Below is a small trained network, with its code and all its weights. Each question gives an input and a class and asks what happens when units are switched off, that is, made to give their printed mean instead of their output.

import numpy as np


def w(rows, s, z=0):
    codes = np.array(rows[::2]) - 128.0
    scale = np.full(codes.shape[1], s)
    scale[-1] = z or s
    return codes * scale


def f(y):
    return y / 2 * (1 + np.tanh(0.7978845608 * (y + 0.044715 * y**3)))


def log_softmax(a):
    a = a - a.max(-1, keepdims=True)
    return a - np.log(np.exp(a).sum(-1, keepdims=True))


def net(x, mask):
    res = np.array(x, float).reshape(1, 6) / 4 @ E
    y = f(res @ A[0][:, :-1].T + A[0][:, -1])
    res = res + np.where(mask, y, B[0][:, -1]) @ B[0][:, :-1]
    return log_softmax(res[-1] @ U[:, :-1].T + U[:, -1])


A, B = {}, {}
E = w([
[58,228,213,26,66,173,88],'x0',
[97,171,31,160,3,189,207],'x1',
[70,179,25,173,112,26,113],'x2',
[202,75,113,146,153,38,146],'x3',
[122,172,119,91,79,123,230],'x4',
[219,201,208,217,151,22,210],'x5',
],0.0059)
A[0] = w([
[251,115,165,177,224,91,136,253],'neuron 0',
[125,130,51,174,85,122,224,215],'neuron 1',
[159,119,197,116,254,83,96,168],'neuron 2',
[120,209,116,138,56,127,172,179],'neuron 3',
[57,82,41,89,133,161,77,198],'neuron 4',
[127,118,123,107,136,188,155,114],'neuron 5',
[216,97,124,209,162,112,211,133],'neuron 6',
[74,116,180,66,73,218,55,193],'neuron 7',
[157,112,200,94,169,104,42,186],'neuron 8',
],0.0078,0.0052)
B[0] = w([
[253,105,171,214,156,48,129,249],'neuron 0',
[124,152,81,189,52,101,185,196],'neuron 1',
[176,130,189,132,215,82,60,212],'neuron 2',
[60,254,166,186,62,195,192,184],'neuron 3',
[53,81,64,124,123,119,66,197],'neuron 4',
[114,113,145,66,152,172,140,139],'neuron 5',
[201,80,150,190,95,103,175,195],'neuron 6',
[120,107,117,49,138,247,125,219],'neuron 7',
[135,111,149,99,181,120,40,199],'neuron 8',
],0.0088,0.011)
U = w([
[87,99,52,132,120,93,112,141],'0',
[167,128,210,118,221,107,78,114],'1',
[181,117,139,177,108,110,176,4],'2',
[110,90,116,32,128,175,112,163],'3',
[72,247,158,126,84,153,158,208],'4',
],0.011,0.0017)

Each question gives the input, the list of numbers given to net, and the class t.
The units are the neurons (one row each of A and B). Each row of codes is followed by its name. A weight is (code - 128) times the scale printed after its matrix; where a second scale follows, it is the last column's (A, B and U).
mask holds one flag per neuron, in row order. A switched-off neuron (its flag False) gives its mean, the last column of its row in B, instead of its output. The means were averaged over made-up inputs and are rounded, as every weight is.
A unit's drop is (log p(t) with every unit on - log p(t) with that unit switched off) / (log p(t) with every unit on - log p(t) with every unit switched off).
The circuit of an input: a set's keep is (log p(t) with only the set's units on - log p(t) with every unit switched off) / (log p(t) with every unit on - log p(t) with every unit switched off). Starting from all 9 units, units are removed one at a time, each time the one whose removal leaves the highest keep (on an exact tie, the one counted first), for as long as the keep stays at least 0.8.
circuit, biggest first: the units of the circuit, biggest drop first
unit that matters most: the unit with the biggest drop
k most important neurons: the k neurons with the biggest drops, biggest first
drop of u: that unit's drop, to one decimal
input [4,-2,5,4,8,-5], class 4: circuit, biggest first => [neuron 3; neuron 0]
input [4,3,6,-2,-8,-7], class 3: unit that matters most => neuron 7
input [4,-1,7,-7,0,-4], class 3: 3 most important neurons => [neuron 7; neuron 4; neuron 1]
input [6,6,2,6,-7,-4], class 3: 2 most important neurons => [neuron 7; neuron 0]
input [-1,2,-2,-5,2,5], class 4: 3 most important neurons => [neuron 3; neuron 0; neuron 2]
input [-3,2,-7,-6,4,3], class 4: 2 most important neurons => [neuron 0; neuron 2]
input [0,7,-2,-7,-8,7], class 4: 2 most important neurons => [neuron 0; neuron 3]
input [-1,4,3,-6,-6,7], class 4: 3 most important neurons => [neuron 3; neuron 0; neuron 2]
input [-2,8,-5,-4,-5,-1], class 3: 4 most important neurons => [neuron 7; neuron 0; neuron 5; neuron 4]
input [-1,-4,6,-4,-1,-5], class 3: 2 most important neurons => [neuron 0; neuron 1]
input [1,6,6,-1,-7,7], class 4: 2 most important neurons => [neuron 3; neuron 0]
input [-8,6,-7,-5,0,-3], class 3: 3 most important neurons => [neuron 0; neuron 5; neuron 3]
input [5,4,-6,1,-8,-4], class 3: drop of neuron 0 => 0.0
input [2,2,5,0,2,5], class 4: drop of neuron 0 => 0.1
input [5,0,6,-8,-7,-3], class 3: circuit, biggest first => [neuron 7]
input [7,3,2,7,-7,-2], class 3: drop of neuron 0 => 0.2
